Below are the code and all the weights of a small trained network. Each question names an input and a class and asks about switching units off, where a switched-off unit gives its printed mean instead of its output.

import numpy as np


def w(rows, s, z=0):
    codes = np.array(rows[::2]) - 128.0
    scale = np.full(codes.shape[1], s)
    scale[-1] = z or s
    return codes * scale


def f(y):
    return y / 2 * (1 + np.tanh(0.7978845608 * (y + 0.044715 * y**3)))


def log_softmax(a):
    a = a - a.max(-1, keepdims=True)
    return a - np.log(np.exp(a).sum(-1, keepdims=True))


def net(x, mask):
    res = np.array(x, float).reshape(1, 5) / 4 @ E
    y = f(res @ A[0][:, :-1].T + A[0][:, -1])
    res = res + np.where(mask, y, B[0][:, -1]) @ B[0][:, :-1]
    return log_softmax(res[-1] @ U[:, :-1].T + U[:, -1])


A, B = {}, {}
E = w([
[198,45,99],'x0',
[144,95,211],'x1',
[134,14,97],'x2',
[253,182,51],'x3',
[188,176,244],'x4',
],0.0053)
A[0] = w([
[101,141,152,110],'neuron 0',
[102,69,99,55],'neuron 1',
[140,148,96,112],'neuron 2',
[137,129,131,129],'neuron 3',
[119,171,52,61],'neuron 4',
[112,157,71,78],'neuron 5',
[124,116,148,118],'neuron 6',
[152,120,164,63],'neuron 7',
[123,121,151,123],'neuron 8',
[102,136,159,112],'neuron 9',
[118,122,153,112],'neuron 10',
[71,147,205,73],'neuron 11',
[115,129,147,118],'neuron 12',
[129,75,114,62],'neuron 13',
[232,205,197,70],'neuron 14',
[112,161,65,70],'neuron 15',
[127,222,2,72],'neuron 16',
[104,155,92,79],'neuron 17',
[133,90,96,66],'neuron 18',
[136,133,133,140],'neuron 19',
[147,140,131,145],'neuron 20',
[144,128,176,2],'neuron 21',
[131,83,104,64],'neuron 22',
[117,97,63,74],'neuron 23',
[123,128,138,128],'neuron 24',
[95,8,107,23],'neuron 25',
[159,117,120,73],'neuron 26',
[139,136,121,130],'neuron 27',
[124,129,144,135],'neuron 28',
[123,102,56,64],'neuron 29',
[63,166,220,81],'neuron 30',
[173,157,120,135],'neuron 31',
[143,137,128,138],'neuron 32',
[87,157,159,107],'neuron 33',
[139,112,143,66],'neuron 34',
[131,105,90,55],'neuron 35',
[95,138,168,94],'neuron 36',
[134,113,60,75],'neuron 37',
[142,86,113,62],'neuron 38',
[106,134,158,122],'neuron 39',
[85,167,151,114],'neuron 40',
[169,222,142,25],'neuron 41',
[122,122,145,121],'neuron 42',
[87,157,159,107],'neuron 43',
],0.013,0.0079)
B[0] = w([
[131,152,114,148],'neuron 0',
[148,80,145,140],'neuron 1',
[101,134,140,136],'neuron 2',
[129,123,132,129],'neuron 3',
[89,158,124,157],'neuron 4',
[93,143,105,141],'neuron 5',
[160,130,117,129],'neuron 6',
[125,102,111,114],'neuron 7',
[159,133,118,136],'neuron 8',
[139,153,116,153],'neuron 9',
[156,139,115,132],'neuron 10',
[147,191,103,211],'neuron 11',
[139,138,120,134],'neuron 12',
[134,112,106,124],'neuron 13',
[159,98,255,255],'neuron 14',
[92,149,107,144],'neuron 15',
[61,188,193,245],'neuron 16',
[107,136,88,127],'neuron 17',
[100,106,108,123],'neuron 18',
[131,124,137,141],'neuron 19',
[126,119,148,151],'neuron 20',
[99,90,80,109],'neuron 21',
[115,108,108,122],'neuron 22',
[81,71,151,152],'neuron 23',
[133,130,125,133],'neuron 24',
[219,80,127,183],'neuron 25',
[103,120,125,109],'neuron 26',
[120,126,139,132],'neuron 27',
[143,132,126,142],'neuron 28',
[72,83,131,151],'neuron 29',
[145,206,106,252],'neuron 30',
[100,124,179,171],'neuron 31',
[124,122,144,141],'neuron 32',
[130,169,102,176],'neuron 33',
[131,122,99,101],'neuron 34',
[88,108,98,115],'neuron 35',
[139,161,111,156],'neuron 36',
[71,95,134,148],'neuron 37',
[109,119,98,116],'neuron 38',
[144,151,119,156],'neuron 39',
[128,171,96,186],'neuron 40',
[173,13,20,179],'neuron 41',
[147,132,120,130],'neuron 42',
[130,170,101,176],'neuron 43',
],0.047,0.0048)
U = w([
[123,193,118,201],'0',
[79,122,2,60],'1',
[79,122,3,57],'2',
[122,43,32,173],'3',
[137,129,168,144],'4',
[33,148,109,158],'5',
[156,175,151,2],'6',
],0.0066,0.023)

Each question gives the input, the list of numbers given to net, and the class t.
The units are the neurons (one row each of A and B). Each row of codes is followed by its name. A weight is (code - 128) times the scale printed after its matrix; where a second scale follows, it is the last column's (A, B and U).
mask holds one flag per neuron, in row order. A switched-off neuron (its flag False) gives its mean, the last column of its row in B, instead of its output. The means were averaged over made-up inputs and are rounded, as every weight is.
A unit's drop is (log p(t) with every unit on - log p(t) with that unit switched off) / (log p(t) with every unit on - log p(t) with every unit switched off).
The circuit of an input: a set's keep is (log p(t) with only the set's units on - log p(t) with every unit switched off) / (log p(t) with every unit on - log p(t) with every unit switched off). Starting from the 12 units with the biggest drops (on a tie, the unit counted first), units are removed one at a time, each time the one whose removal leaves the highest keep (on an exact tie, the one counted first), for as long as the keep stays at least 0.8.
units of the circuit, in order: the units of the circuit, biggest drop first
most important unit: the unit with the biggest drop
top k neurons: the k neurons with the biggest drops, biggest first
drop of u: that unit's drop, to one decimal
input [-1,-8,-4,3,4], class 4: units of the circuit, in order => neuron 14; neuron 30
input [6,-2,6,-4,6], class 3: units of the circuit, in order => neuron 14; neuron 16; neuron 30
input [7,8,-8,4,-7], class 5: units of the circuit, in order => neuron 14; neuron 25; neuron 30
input [3,1,-6,0,6], class 4: units of the circuit, in order => neuron 14
input [2,-5,7,-7,4], class 3: units of the circuit, in order => neuron 14; neuron 16; neuron 25
input [-2,-2,-8,1,5], class 4: top 2 neurons => neuron 14; neuron 41
input [0,3,-5,-1,6], class 6: top 2 neurons => neuron 14; neuron 30
input [8,6,-3,-2,-2], class 3: top 4 neurons => neuron 14; neuron 16; neuron 30; neuron 11
input [8,2,-3,3,-4], class 5: top 3 neurons => neuron 41; neuron 14; neuron 25
input [6,-7,-7,1,-2], class 5: drop of neuron 31 => 0.0
input [4,7,-2,-3,-7], class 3: drop of neuron 14 => 0.2
input [-7,3,5,2,-7], class 5: drop of neuron 41 => 0.6
input [1,-2,-4,3,-1], class 5: drop of neuron 25 => 0.2
input [-1,-4,-5,3,6], class 4: most important unit => neuron 14
